(in the rows, 128 means zero)
Each row has a class, written as a number after it; each block has new classes, again numbered from 0 up.
[ 65 199 151 171 150 130  71  82  58 113 127 141 139 147  82 117 152  98
 120 117 166 150  93 147 128 190 102 172  83 138 117 163 147] | 2
[ 94 137 205 159 160  76 120  95 165 182  97  68  93 136 141 118 118 100
 123  95 152 125 113  59  78 123 144  99  98 175 139 130 127] | 8
[ 96 152 157 137 170 153  97  75 143 153 146 101 129 162 129 103 131 140
 160 155 131 142 144  76 129 116 161 169  68 154 127 123 119] | 4
[120 124 143 153 173 155 136  85 169 181 123  72 129 190 116  74 102 144
 129 148 134 132 136 102 128  81 151 138  77 164 121 114 114] | 3
[ 63 126 170 127 172  85 110  77 145 171  85  88  89 113 132 112 125 106
 138 120 119 124 126  68  73 126 141 122  72 167 140 144 144] | 8
[117 133 110 125 161 103  91 133  71 119 104 100  84  77 103 108 129 133
 163 121 118 136 136 117 108 148 176 126 119 184 125 145 148] | 1
[ 93 126 133 148 170 117  85 101  82 151 112  97  75  95 121 103 116 139
 145 108 124 123 124 116 105 164 138 137 140 171 131  93 138] | 5
[118 152 105 107 187 106  94 131  87 134 117 112  72 100 146 112 116 148
 150 135 115 114 121 121 116 159 172 143 126 149 124  97 151] | 5
[ 89 138 174 171 164  64 123  75 158 191  97 117 101 137 138 111 134  86
 132 116 157 136 115  66  47 129 169 122  80 141 131 155 141] | 4
[105 143 133 126 136 125  44 145 109 108  82 109 123 155 147 122 105 157
 106 152 116 146 150 121 187 109 128  89  84 178 114 150 120] | 7
[117 131 157 130 144 152  98  79 178 151 137  95 138 153 116  95 108 147
 111 170 140 132 134  94 149  86 148 144  80 138 115 124 103] | 7
[117 128 133 112 127 128  63 146 132 112  95 117 131 159 146 136  95 174
  90 131 110 141 139 121 181 111 118 125 101 160 116 146 110] | 0
[ 64 193 156 171 155 120  77  73  35 119 113 134 140 130  87 106 155 101
 124 107 163 151 101 117 125 182 110 153  84 148 122 157 142] | 8
[ 92 144 153 161 163  59 138  89 143 182  89 121  94 138 135 128 130  89
 133 106 146 132 127  75  54 129 144 126  77 140 127 152 136] | 3
[ 96 120 126 137 161 104  92 107  66 130  85 115  85  94 129 133 143 119
 161 137 115 140 149 106 100 160 162 139  99 182 132 141 136] | 4
[ 77 228 163 179 144 117  59  78  35 127  85 147 137 117  81 123 137 100
 164 130 142 123 103 141 147 184 136 165  81 108 121 124 151] | 7
[122 128 117 125 166 110  97 139 110 114 131 104  72 107 121 125 129 129
 155 124 127 130 124 140 108 158 159 141 130 187 119 131 148] | 2
[ 67 201 176 171 154 133  74  83  70 128 110 136 136 170  99 108 117 124
 106  93 162 135  78 146 144 194 118 165 101 125 120 108 150] | 2
[138 116 160 136 158 150 126  80 168 157 129  83 145 185 119  93  91 134
 127 153 140 119 147  90 136  88 176 152  84 166 119 116 107] | 6
[119 160 151 141 186 169 111  73 150 165 142  97 131 155 129  94 110 157
 142 152 135 133 124  93 133 101 140 154  82 143 123 125 119] | 3
[122 111 160 142 166 149 112  85 186 167 136  91 138 158 128  91 107 145
 131 158 137 121 124  99 115  86 171 169  88 141 116 138 120] | 0
[124 140 148 163 166 150 137  76 169 179 120  68 129 186 129  87 103 148
 114 150 140 133 129  98 139  87 154 151  80 150 124 112 104] | 3
[ 75 225 180 174 157 119  52  74  60 130 104 150 150 146  93  99 121 121
 113 127 170 130  89 129 141 184 130 163  84 112 105 132 153] | 7
[ 70 126 167 148 152  83 105  92 171 163  98  91  91 143 120 146 135  82
 133 120 140 139 132  97  72 126 101 136  71 165 135 167 135] | 2
[ 80 103 110 108 137 117  64 159 140 100 109 104 129 177 163 134 119 169
  70 135 111 151 160 109 186 110 120 107  89 175 111 139 103] | 5
[ 62 128 178 144 163  66 105  77 165 171  80  95 104 123 146 120 136 100
 127 126 124 131 127  71  71 132 141 138  67 155 131 158 137] | 4
[117 136 118 133 145 107 102 131  88 115 125 101  73 108 113 128 133 119
 151 123 127 133 127 135 112 166 159 141 127 192 124 134 137] | 2
[113 137 119 137 105 132  84 158 119 111  95 106 112 187 146 159 110 149
  84 134 129 154 149 126 201 119 132  87  97 176 132 129  97] | 2
[109 118 131 132 112 115  71 146 122  94  81 109 144 168 159 144 101 156
  81 127 115 141 164 108 199 113 137  88  96 192 116 151  96] | 6
[111 143 124 146 112 131  85 144  96 125  73 105 114 167 152 153 110 155
  83 138 127 148 157  99 206 115 141  73  91 176 143 120  98] | 8
[115 113 123 131 168  97  92 142  98 128 111 110  76  80 132 121 127 131
 183 128 112 113 143 125  89 158 168 157 125 184 117 137 153] | 0
[111  98 134 135 162 157 107  90 176 159 136  94 134 139 111  65 103 158
 118 142 131 139 141  98 130  86 149 152  87 145 127 124 126] | 1
[113 146 111 126 157 132  75 138 109 123  69 108 123 176 162 126  98 175
  87 138 111 154 143 124 187 102 111  95  82 171 119 149 116] | 3
[112 185 155 154 190 126  72  69  63 138  92 134 134  86 107 112 117 128
 151 120 157 130  98 126 113 160 118 167 105 114 117 150 173] | 1
[105 108 150 151 146 150 114  98 175 163 146 105 140 150 117  86 121 137
 127 151 142 124 140  94 128 102 165 166  77 140 123 122 104] | 0
[ 75 118 182 152 139  56 107 107 181 169  91  81 106 143 126 144 129  85
 139 108 139 127 144  86  64 119  93 142  79 170 121 170 131] | 0
[107 155 157 147 166 119  69  98  92 137 105  84  81  83 123 107 115 139
 174 139 121 117 121 120 118 148 158 127 128 180 121 121 142] | 7
[109 127 135 121 176 113  81 117  74 122  96  95  87  68 118 118 132 133
 153 124 120 143 127 103  97 143 167 127 113 182 130 162 141] | 1
[113 123 164 150 182 156  98  83 187 170 135 103 123 164 134  81 104 146
 133 166 145 126 128  96 122  88 185 150  83 127 120 104 126] | 7
[ 86 178 152 158 180 113  74  77  71 134 106 137 137 114  90 131 139 106
 129 124 159 124 104 138 115 179  98 185 100 111 109 138 160] | 5
[ 99 126 122 108 185 108  74 118  85 122 101 110  86  87 121 138 138 129
 139 138 115 132 133 110 113 153 150 155  99 161 124 136 133] | 5
[133 128 130 108 150 123  57 139 120 104  80 114 128 142 172 132  91 165
  85 147 116 141 150 105 178 107 134  94  90 190 121 174 112] | 6
[ 68  99 163 150 160  61 115  97 176 176  98  91 101 148 119 141 139  75
 130 104 144 134 148  83  59 117  99 139  77 148 125 140 130] | 5
[ 53 189 161 166 161 120  73  89  52 135 118 131 145 168  87  82 130 117
  81  96 167 141  87 136 126 194 104 164  98 127 114 115 144] | 5
[ 84 108 177 145 151  73 116  83 166 168  76  77 100 134 128 141 128  90
 116 108 137 139 139  78  79 108  93 124  80 169 136 157 128] | 8
[ 87 161 198 175 153  70 110  84 158 195  90  76  93 142 143 109 122  97
 126 115 146 131 113  64  70 134 153 115  84 169 141 143 130] | 4
[ 78 136 164 150 178  67 118  91 179 178  83  84 105 148 129 119 125 102
 120 113 144 136 132  86  75 115  93 130  61 161 118 159 132] | 3
[ 84 202 192 177 158 119  76  87  62 124 106 140 160 176  99 100 110 114
 104  86 172 128  94 128 134 193 129 163 100 135 113 118 142] | 6
[ 87 143 191 163 154  71 104  99 155 181  93  77  92 110 136 107 114 110
 132  89 139 131 108  68  65 123 155 101 106 162 141 150 141] | 1
[136 166 125 118 168 126  83 123 103 119 123 111  68  87 133 134 112 153
 148 136 119 122 102 136 133 163 165 148 137 162 130 121 145] | 2
[ 64 128 172 135 174  75 102  79 166 173  87  96 103 129 135 106 128 108
 123 130 133 130 129  74  73 135 137 140  61 159 126 148 142] | 4
[102 150 158 152 151 166 112  68 145 168 151  92 130 171 114  78 120 145
 135 153 138 140 130  83 132 114 171 152  84 153 134 106 108] | 4
[112 120 155 149 157 149 111  76 191 167 141  86 138 158 122  74 115 149
 115 155 137 134 135  89 140  99 154 161  78 152 123 112 108] | 4
[129 130 136 135 123 132  77 140 123 116  80 109 136 174 156 144  88 161
  78 145 127 137 160 102 196 109 155  89  95 182 126 139  96] | 6
[109 141 205 150 168  72 106  91 173 173  89  85 103 128 145 133 100 101
 129 100 153 113 123  71  73 131 132 115 101 169 129 143 131] | 6
[110 143 128 134 171 111  94 117  95 138 118  85  82 111 107  85 129 138
 150 130 127 135 121 116 109 156 175 123 117 198 122 123 136] | 4
[ 79 134 183 149 152  61 115 109 166 177 105  73  97 141 135 127 131  88
 108 107 142 125 119  77  67 129 126 123  93 156 134 140 125] | 5
[116 125 122 136 149  87  96 145  89 122 121 123  76  80 118 128 136 125
 172 115 123 120 139 115  96 169 184 153 125 177 119 130 135] | 0
[111 100 150 125 173 154 118  93 180 164 145  77 140 183 113  83 113 138
 110 149 134 129 134  98 129  84 151 160  80 144 119 106 110] | 5
[ 98 207 167 174 178 122  76  59  60 141 101 146 138 126 105 123 135 115
 141 129 168 135  98 121 119 186 127 181  93 117 117 138 157] | 4
[130 186 106 123 184 114 103 124  79 134 107 113  72 106 140 120 115 159
 162 132 112 125 118 121 127 153 169 135 119 159 126 113 143] | 3
[123 127 175 138 166 158 100  72 183 166 124  68 134 180 111  98  96 141
 147 163 132 125 134 102 134  69 157 142  86 150 114 112 118] | 7
[ 85 141 171 164 140  57 110  87 142 171  95 118  97 128 126 128 134  71
 152 130 143 128 136  79  51 123 156 125  79 144 124 162 144] | 7

Next block: new classes, numbered from 0 again.
[126 118 145 113 150 151 134 140 179  42 136 140 124 148 133  81 104  99
 109 107 128 178 107  59 125 119 140  86 128  81 166  78 167] | 10
[101  98 120 100 150 126 109 147 132  84 158 149  97 171 127 152  99 118
 153 142  86 160 154  86 131 101  83  54 140 137 163 149 137] | 2
[ 79 101 122  93 179 134  91 138 166  55 155 152  67 138 134 171  96 104
 152 105  94 126 117 109 155 121 109  77 164 140 166 160 139] | 10
[134 172 145  87 128 116 154 107 116  90 105 117 167 123  95 112 116 151
 142 151 191 165 134  91 105 143 126 169 107 147 133 133 151] | 3
[144  89 149 101 142 164 147 145 154  78 110 140 130 147 124  66 105 103
 104 139  97 190 144 104 125  95 164 104 108  72 138  85 179] | 4
[137  99 142  97 118 127  86  71 119 126 115  57 130 149 132 155 133 138
  92 162 132 161 121  90 138 123 144 124 129 123 119 144 166] | 3
[131 106 145  86 143 142 100  87 137 114 102  85 120 137 130 162 125 122
  90 144 126 170 123 110 153 124 153 131 130 117 133 152 188] | 10
[ 98  96 103 116 158 131  83 127 148 118 149 132  87 128 154 177 122 114
 142 134  67 137 146 128 147 109 112  80 152 140 134 173 157] | 2
[126 180 151 100 138 111 161 127 128 108 107 137 166 118 103 151 115 157
 133 154 203 156 136  88 110 138 136 148 103 141 138 128 154] | 2
[102 116 159 111 164 168 134 158 175  70 113 153 135 124 109 113 106 122
 112 133 158 119 134  61 126  96 185 105 115 103 148  59 149] | 4
[172 114 137 101 121 118 103  84 120 165 121  60 153 168  95 107 113 136
  71 148 106 153 156 107 156 120 134 165 122 128 135 170 161] | 7
[134 130 147 123 137 138 143 138 172  56 148 120 133 149 142  82 113 115
 108 119 117 181 119  41 115 121 124  86 122  66 151  84 157] | 8
[131 141 157 110 120 104 143 124 115 104 114 138 128 115 130 159 147 163
 144 131 193 148  81 116 104 136 127  94 141 108 118 154 147] | 4
[133 127 152 127 134 139 145 141 191  56 155 127 135 146 145  63 117 117
 113 110 134 173  87  68 111 117 133  78 126  69 142 101 155] | 6
[110 113 132 106 156 162 125 114 180  64 107 123 136 130 120 112 119 109
 112 135 136 161 133  85 117 105 170 100  90  89 138  51 171] | 3
[178 114 126  80 105 122 118  76 118 146 109  67 142 167 104  89 111 138
  87 160  91 175 163 140 141 132 136 189 121 134 123 146 163] | 3
[ 99  79 101  95 161 144  90 127 132 104 140 119  84 134 159 173 128 114
 156 121  49 153 147 123 151 103  96  78 155 135 124 172 161] | 8
[134  71 138 110 149 162 124 134 144  93 118 132 139 148 130  91 102 100
  91 138  85 189 150  97 130  83 147 102 106  71 131  80 175] | 7
[118 138 142 107 160 155 137 125 187  59 109 136 143 126 127 123 114 117
 104 123 142 156 140  80 122  93 178 123  93  87 146  59 158] | 5
[135  98 133 105 144 161 142 147 174  96 108 151 133 142 132 101 107 102
  94 151  78 195 165 128 118  92 162 119 109  77 137  73 195] | 2
[113  94 115  81 173 158 106 128 150  57 122 136  89 134 120 150  84  82
 137 125  73 151 144 123 156 135 132 114 155 149 147 149 147] | 10
[138 153 154 126 125 112 118  97 128 140 123  98 127 100 126 145 129 152
 111 142 144 118 127 147 133 130 151 150 116 113 108 175 133] | 4
[103 108 121 101 155 133 115 150 142  79 162 145  97 162 119 127  93 114
 160 133  84 148 149 111 129 109  82  73 131 140 153 169 119] | 6
[111  98 127 100 164 137 107 147 119  71 165 140  98 163 124 136  76 100
 168 130  81 167 148  96 135 102  71  50 135 148 157 167 123] | 9
[126  99 129  93 158 152 113 129 140  70 132 126 102 131 108 118  80  93
 134 130  78 134 143 115 155 131 150 108 159 141 130 152 127] | 4
[122 156 150 117 120 105 151 134 130 105 122 140 134 101 144 167 151 160
 154 128 191 155  80 145 100 144 115 117 133 117 111 167 147] | 6
[109 137 141 107 159 156 138 136 173  66 112 149 140 132 120 128 106 123
 104 130 149 125 141  70 123  89 170 133 121 108 149  46 134] | 5
[100 117 147 102 168 168 140 123 190  65 108 133 136 121 126 107 116  97
 109 133 139 156 135  77 128 104 180 102  86  92 140  62 164] | 1
[128 142 158 111 123 112 146 138 114 107 108 146 133 105 128 160 142 159
 150 133 188 147  91 125 101 135 139 114 139 119 120 154 151] | 4
[108 130 145 108 166 168 141 141 190  61 108 141 138 121 119 131 110 109
 111 122 125 153 149  85 119 124 173 105  91  82 137  47 159] | 8
[ 81  94 128  96 170 117  90 124 167  74 169 135  67 142 146 155 103 103
 148 120  90 121 115 102 158 113 110  72 160 137 150 176 122] | 1
[146 163 147  89 104  93 173 108 107  98 111 131 148 135 150 131 145 151
 159 143 170 228  97 105  87 105 109 109 108 106 114 168 171] | 5
[ 86 110 119  96 170 134  95 139 167  52 160 154  76 143 130 155 100 111
 148  97  97 123 120 103 153 118  98  79 172 138 169 150 135] | 10
[141 101 153  95 124 123 103  70 128 127 123  61 121 156 143 135 133 125
  85 161 121 175 114  80 142 117 134 114 128 108 128 166 167] | 1
[119 179 153 111 140 129 155 131  96 100 118 160 149  93 124 132 105 134
 160 143 158 182 131 135  95 126  99 124 122 130 112 151 144] | 9
[ 92 118 125 112 158 117 100 138 174  68 179 143  78 133 147 144 105 126
 152 106  96 116 107 125 144 126  91  79 164 127 138 181 114] | 6
[135 151 151 114 128 112 145 131 107 114 116 138 136 110 140 173 135 150
 151 140 178 165  98 135  96 126  98 110 139 127 118 164 153] | 9
[111 175 159  99 138 125 146 121 109 100 118 163 139 105 127 147 116 145
 159 138 167 178 123 134 101 128 121 130 111 122 121 143 150] | 0
[129 159 147 110 117 101 154 122 108 103 109 135 142 115 139 167 149 162
 153 128 187 157  93 129 101 126 119 131 138 123 123 152 143] | 5
[121 120 158 112 147 161 142 157 168  73 120 150 137 136 117  89 105 127
 113 134 150 128 129  51 118 103 170 116 120 105 146  66 139] | 4
[132 149 138 116 116 112 111  80 121 129 119  85 137 106 125 152 130 150
 115 147 140 132 133 152 127 139 136 168 118 130 102 150 134] | 3
[ 97 115 140 115 163 161 126 144 197  83 108 146 128 118 135 159 127 122
 107 140 139 157 137  91 117 101 184  86  91  84 140  60 184] | 2
[105 126 145 100 161 162 148 136 177  68 118 150 138 135 123  86 105 110
 107 144 143 138 147  53 126  95 154 128 107 106 147  52 142] | 1
[122 144 157 114 133 115 142 132 107 107 113 140 131 106 135 193 134 151
 153 139 191 159  89 136  98 134 111  95 135 124 117 155 149] | 9
[106 113 144 125 155 163 121 150 164  80 122 147 147 131 114 120 109 123
 102 130 140 119 140  63 115  94 152 112 121 102 141  58 138] | 7
[123 156 147 118 118 104 152 131 132 106 122 141 135 106 144 165 156 165
 153 125 192 151  79 141  98 143 109 115 134 115 114 161 147] | 6
[143 160 147 119 115 126 108  86 118 139 123  96 129 113 130 152 129 150
  99 144 123 139 150 168 135 143 131 165 120 112 111 162 135] | 0
[106 125 148 109 154 165 148 161 172  76 109 143 143 132 124 128 118 128
 116 136 145 127 147  65 115 106 155 124 115 103 142  54 152] | 8
[114 147 140 115 156 154 140 121 178  66 110 130 146 123 124 116 118 116
 104 129 146 157 142  78 124  92 174 119  89  85 143  61 156] | 5
[116 186 148 110 132 115 171 127 121  98 122 163 148  99 123 108 119 144
 157 137 167 173 119 145  98 138 106 136 111 113 109 156 141] | 6
[118 139 151 101 118  99 150 119 117 112 118 136 131 115 150 163 158 156
 156 131 187 158  85 123 110 133 110 117 139 128 119 162 150] | 1
[ 96  80 104  99 166 134  83 100 131 118 151 120  74 134 159 140 115  86
 147 133  42 151 143 131 168 103 105  87 148 141 129 193 149] | 1
[138 182 164  95 139 118 164 125 119  93 108 129 166 119  87 104 108 151
 140 146 205 152 129  70 112 140 143 149 101 139 143 150 145] | 4
[ 99  89  95  97 171 150  80 117 139  93 141 135  75 132 149 151 114  93
 147 115  46 152 146 134 162 108  97  89 157 142 148 177 166] | 10
[128 173 150  98 136 113 155 123 130 118 104 134 158 122 102 151 116 151
 130 155 184 160 135 102 113 139 142 150 111 141 138 138 163] | 2
[196 130 145 130 119 128 118  84 111 154 129  61 142 158 122  92 100 115
  75 163  90 174 148 119 129 126 117 153 109 108 134 158 147] | 9
[ 90 110 122  95 172 126  96 135 169  49 160 147  73 145 131 161  96 105
 146 104 101 126 117 101 156 122 101  77 165 136 168 160 135] | 10
[133 175 146  86 129 112 153 103 116  91 105 114 170 120  96 121 115 152
 140 153 198 164 136  88 111 139 131 171 100 148 132 130 150] | 3
[104 101  96 102 160 135  81 108 136 111 140 114  91 127 155 170 126 111
 144 122  59 141 148 132 162  83 118 107 154 146 134 178 152] | 5
[111  82 114 105 153 136  86 122 126 114 151 123  78 136 147 132 115 108
 150 128  56 145 132 118 156  98 117  75 157 135 130 191 148] | 4
[144 118 158 108 138 135  98  86 116 129 121  74 135 136 135 157 113 130
  93 155 136 166 121  95 140 115 129 110 129 119 121 159 164] | 9
[103 102 128  92 153 141 102 138 118  78 158 149  88 172 119 140  89 109
 159 138  79 163 155 103 135 107  86  63 134 136 163 155 125] | 0
[143 103 135 111 142 166 152 138 169  79 115 140 134 139 138  68 109 102
  99 137  88 192 141 129 118 103 143 116 106  66 125  80 171] | 6
[142 152 146  90 106  96 179 104 107 103 119 133 144 130 155  95 145 132
 161 148 162 225  95 106  96 122  96  98 114 108 103 172 166] | 1
[103 120 139 103 159 169 134 155 179  62 111 157 128 137 116 118 113 115
 106 129 141 139 144  70 125 102 151 117 123 105 164  56 162] | 10
[131 151 155 118 128 113 143 126 107 109 117 137 136 102 146 173 137 151
 152 135 181 167  92 143  95 129 101  99 135 117 109 161 152] | 9
[126 148 154 115 131 113 144 128 109 121 110 136 136 104 141 185 142 152
 155 137 188 164  91 145  99 125 109 100 131 123 113 163 161] | 9
[143 107 160 102 128 133  98  90 127 129 111  68 132 138 120 144 131 141
  86 152 140 150 118  92 143 115 164 110 132 109 122 163 172] | 4
[114  94 106 117 159 140  84 118 117 119 153 116  88 124 156 150 113 104
 150 126  54 155 139 146 154 100  83  75 161 141 124 198 153] | 9
[188 127 131  97 109 122 135  94 133 151 124  72 142 160 110  78 107 140
  82 146  94 171 148 151 149 144 131 184 127 121 124 164 150] | 6
